[ -5.6   6.0  67.2  17.2  14.7  18.2  21.5 -19.3  49.7  11.1 -57.8  22.8
 -18.4  13.0  -0.4 -22.4   7.9  19.3  45.9 -31.6 -39.9  10.9 -15.8   4.4
  23.1  -7.6   2.0  29.9 -20.1   0.9   3.8  -3.9   5.0] | <20> <39>
[  1.9   5.0  -6.0  17.3  18.5  34.7  -1.5  24.1  29.4  -6.7  -6.7 -20.1
  24.9  12.8 -11.2 -21.6   6.4 -41.9  -5.2  22.8 -14.8  20.4 -13.7  -3.0
 -16.4  17.6  37.4 -17.9  27.2   4.7 -51.1  -2.9  43.0] | <29> <40>
[  1.9  25.4  -3.1   8.7   8.6  38.5 -12.4  32.4   7.6  14.7   7.4 -11.2
  -1.1  17.1 -10.9  -4.3  -9.5 -32.5 -10.2   2.1 -21.6  -7.2   0.3  -3.0
 -26.3  25.1  51.5 -19.7  13.1  14.7 -44.5   2.4  35.3] | <29> <40>
[-15.8  24.9  27.9  19.6  15.5  60.3   2.1  38.6  16.5  -4.0  -0.3 -12.0
 -18.9   3.6 -13.5 -21.0   1.7 -16.6 -11.8  -6.3 -47.5  14.0   2.6  58.1
 -52.0  37.5  40.1 -25.2  24.9  29.1 -32.7  -0.3  34.9] | <29> <40>
[ -5.8 -17.0  40.7   1.0  -3.7  48.6  56.0 -14.2  22.5  -9.9 -47.7   1.5
 -11.8 -24.1  14.0 -36.0   4.0  30.2  44.2   4.1 -33.3  28.7  26.5  36.7
  -2.4   3.8  -3.3  33.8 -30.3   3.9   4.9  -3.2 -25.3] | <20> <41>
[-25.2  13.1  33.4  23.8   0.9  33.5   9.1  -9.7  26.4  29.0 -47.0  17.9
 -32.6  31.6   1.9 -30.8   3.8  12.3  28.6 -33.8 -40.8  46.2 -10.8  -1.3
   0.1   0.5   6.2  22.5 -24.2   5.5  -7.0  -6.5 -26.0] | <20> <39>
[  4.9  30.3   6.3  -5.9  11.9  39.8 -16.6  52.4   3.0  -3.0  42.5 -33.5
   9.1  -1.0 -10.4 -14.0  14.1 -40.2 -29.7  55.7 -22.6   2.8  -7.8   2.1
 -35.3  41.1  37.9 -33.7  33.2  22.3 -62.1 -16.0  53.3] | <29> <40>
[ 15.2   9.4  26.6   3.8  16.0   7.4  -2.2  -0.9  40.5 -12.6  -1.5 -14.7
  33.7   3.4 -15.9 -12.7  11.4 -29.3  -1.8  -6.7 -24.8   6.0 -13.0 -14.0
  -4.1   9.6  11.0  -6.4  18.0   4.4 -18.9 -16.1  30.9] | <29> <38>
[-23.0  16.3  32.8  17.6 -20.2  30.6 -12.7   9.0  15.1  50.6  -9.0  -9.8
  24.8 -20.9 -21.8  13.1  -9.7 -27.0 -23.0  37.0 -16.5  29.0 -19.2  10.9
 -69.8  10.1  58.6  11.7  39.9  16.4 -57.3  20.2  53.2] | <29> <38>
[-16.7 -10.9  32.8   3.0 -33.0  42.6  60.0 -21.4  -5.8   7.2 -36.9  15.0
 -28.8  20.2  25.3  -0.1   1.6  49.7  33.4  -3.6 -31.3  20.6  30.8  14.6
  -5.8 -19.7   0.8  41.4 -44.7 -10.3   3.4  -9.3 -27.6] | <20> <41>
[ -3.0  18.5  24.9   0.6   8.7  14.5 -19.8  14.1  17.5   7.2 -15.9 -10.0
  15.4  -6.9  -1.2  -3.2   9.4 -32.6 -21.9  35.9 -17.0  12.0 -12.3   4.0
 -25.3  20.0  21.9  -3.2  21.7  19.1 -37.7   2.1  39.0] | <29> <38>
[  5.0  18.3  18.3 -10.0   0.4  41.1  -8.4  25.9  12.0 -17.6  22.1  -6.6
   5.3  -5.7 -20.0  -3.1  19.1 -23.4 -15.5  32.8 -15.2   2.1  17.3   8.2
 -48.7  35.6  39.2 -28.7  20.6  21.7 -48.7  -9.6  69.9] | <29> <38>
[-27.7  -9.1   2.3   9.1 -31.9  35.0  31.6 -18.4 -16.1  19.9 -27.6  35.6
 -34.4  13.4   5.4   1.2  -9.6  49.7  21.2   7.7  -2.6  25.2  29.2  22.6
 -33.2 -10.1  11.3  14.9 -30.0   1.6  17.0  -3.9 -42.3] | <20> <41>
[  8.2  10.8   4.4 -15.0  10.6  29.5   1.2  16.3  17.9  -9.9  22.5 -30.3
  29.7   1.1 -26.5  -0.3   5.3 -26.7 -21.0  30.0 -15.9   9.8  22.1  -4.4
 -43.0  23.1  19.2 -20.3  26.4  13.0 -49.4  -4.0  59.2] | <29> <38>
[-25.4   9.3  28.6  13.8 -27.8  67.0  -3.1  32.6  -8.2  65.4   0.3   2.4
  23.4  -1.4 -15.1  -8.3 -15.3  -5.1 -18.2  23.8 -34.5  28.9 -43.2  14.4
 -82.4  21.6  74.9  -4.7  44.3  28.9 -60.5  19.5  33.2] | <29> <40>
[  8.6  15.7  30.4 -16.2  11.0   7.9 -14.1  18.3  19.0  -1.1  12.3 -16.7
  16.1  -9.2 -13.5   7.0   7.1 -26.8 -30.4  42.1 -17.0  -2.2 -18.0   2.3
 -11.2  13.0  23.2  -8.4  24.3   4.0 -42.9  -6.6  50.7] | <29> <38>
[-31.6   1.1  74.1   7.8  -9.6  45.0  24.8   0.8  13.2   2.3 -51.7  15.6
 -28.1  14.2   3.2 -24.3  -7.4  29.8  51.7 -31.6 -43.6   3.8 -29.3  18.1
   4.5  -6.6  16.7  20.6 -18.1   6.8   3.1  -1.0  12.6] | <20> <39>
[  5.9   2.4  11.8   1.1   8.5  34.5  13.0  12.5  34.0 -11.5 -16.7 -19.0
  14.3 -21.1 -16.4 -25.5   2.9 -19.6  -1.2  26.3  -7.6  17.5   9.7   5.2
 -35.1  32.2  24.3 -17.7  36.0  19.3 -33.7   3.3  45.7] | <29> <38>
[-38.9  -5.6  37.8  -0.6 -13.3  41.1  22.4 -16.4   7.2   1.2 -35.0  22.9
 -26.1  12.6   5.5  -7.8   6.5  43.0  24.6  -5.0 -28.7  23.4  17.6  18.7
 -25.8 -15.0   9.5  22.8 -10.2  17.8   8.8  -2.2 -21.9] | <20> <41>
[ 11.9  29.2  22.7   4.9  34.9  16.5  -0.7  22.6  50.2 -16.2   2.0 -16.3
  -6.9  19.1 -16.9 -19.1  17.3 -36.1   3.9 -19.1 -25.2  -6.0  -7.8 -12.2
  22.3  10.5   8.8 -13.2   4.8  13.3 -24.6  -6.5  47.8] | <29> <38>
[  9.0 -19.6  -2.5  -8.8  21.6   5.0  13.7  15.3  45.8 -39.4   1.5 -33.9
  28.4 -15.0 -15.1  -9.7  20.8 -38.1  -4.1  30.8  -0.5  10.0  10.8  -0.6
   5.0  14.3  -0.9 -13.7  21.6   9.6 -25.0 -10.1  42.8] | <29> <38>
[ 11.3   9.6   1.4   7.2  17.7  32.0   4.2  14.2  37.7  -5.0 -11.9 -24.5
  26.8   2.2 -14.8 -28.0  12.0 -40.7 -15.6  32.7  -9.9  14.3   0.8   3.8
 -13.0  23.9  12.0  -2.5  17.1  15.7 -45.2   0.0  29.8] | <29> <38>
[  2.5   9.2   0.0  -9.2   3.2  35.4 -12.2  29.3  -2.1 -23.9  32.6 -20.8
  21.3  10.5 -10.0  12.6   4.2 -25.5 -18.3  21.7 -21.9   7.0   2.2  -4.7
 -47.3  11.6  26.7 -29.5  21.8   7.1 -49.6 -16.2  39.4] | <29> <40>
[ -1.9  20.4  58.2   4.1  -0.7  49.0   3.8  45.1  21.7  -1.0   3.1 -31.6
   1.9 -12.4 -21.0 -29.0  10.1 -40.7 -15.5  34.9 -31.6   8.7 -34.5  16.3
 -16.3  33.2  30.4  -8.9  26.7  27.0 -58.9  -3.5  41.7] | <29> <38>
[  6.2   3.9   5.9  -4.1   3.1 -22.1  -3.8  -0.4   1.1  -7.5 -31.2  36.6
 -51.7  19.2  15.1   6.5  16.1  24.1  36.4   1.4  28.8  -2.2  37.7  17.1
  52.4 -12.6 -17.8  13.8 -31.7   6.8  33.2 -16.5  -8.5] | <20> <41>
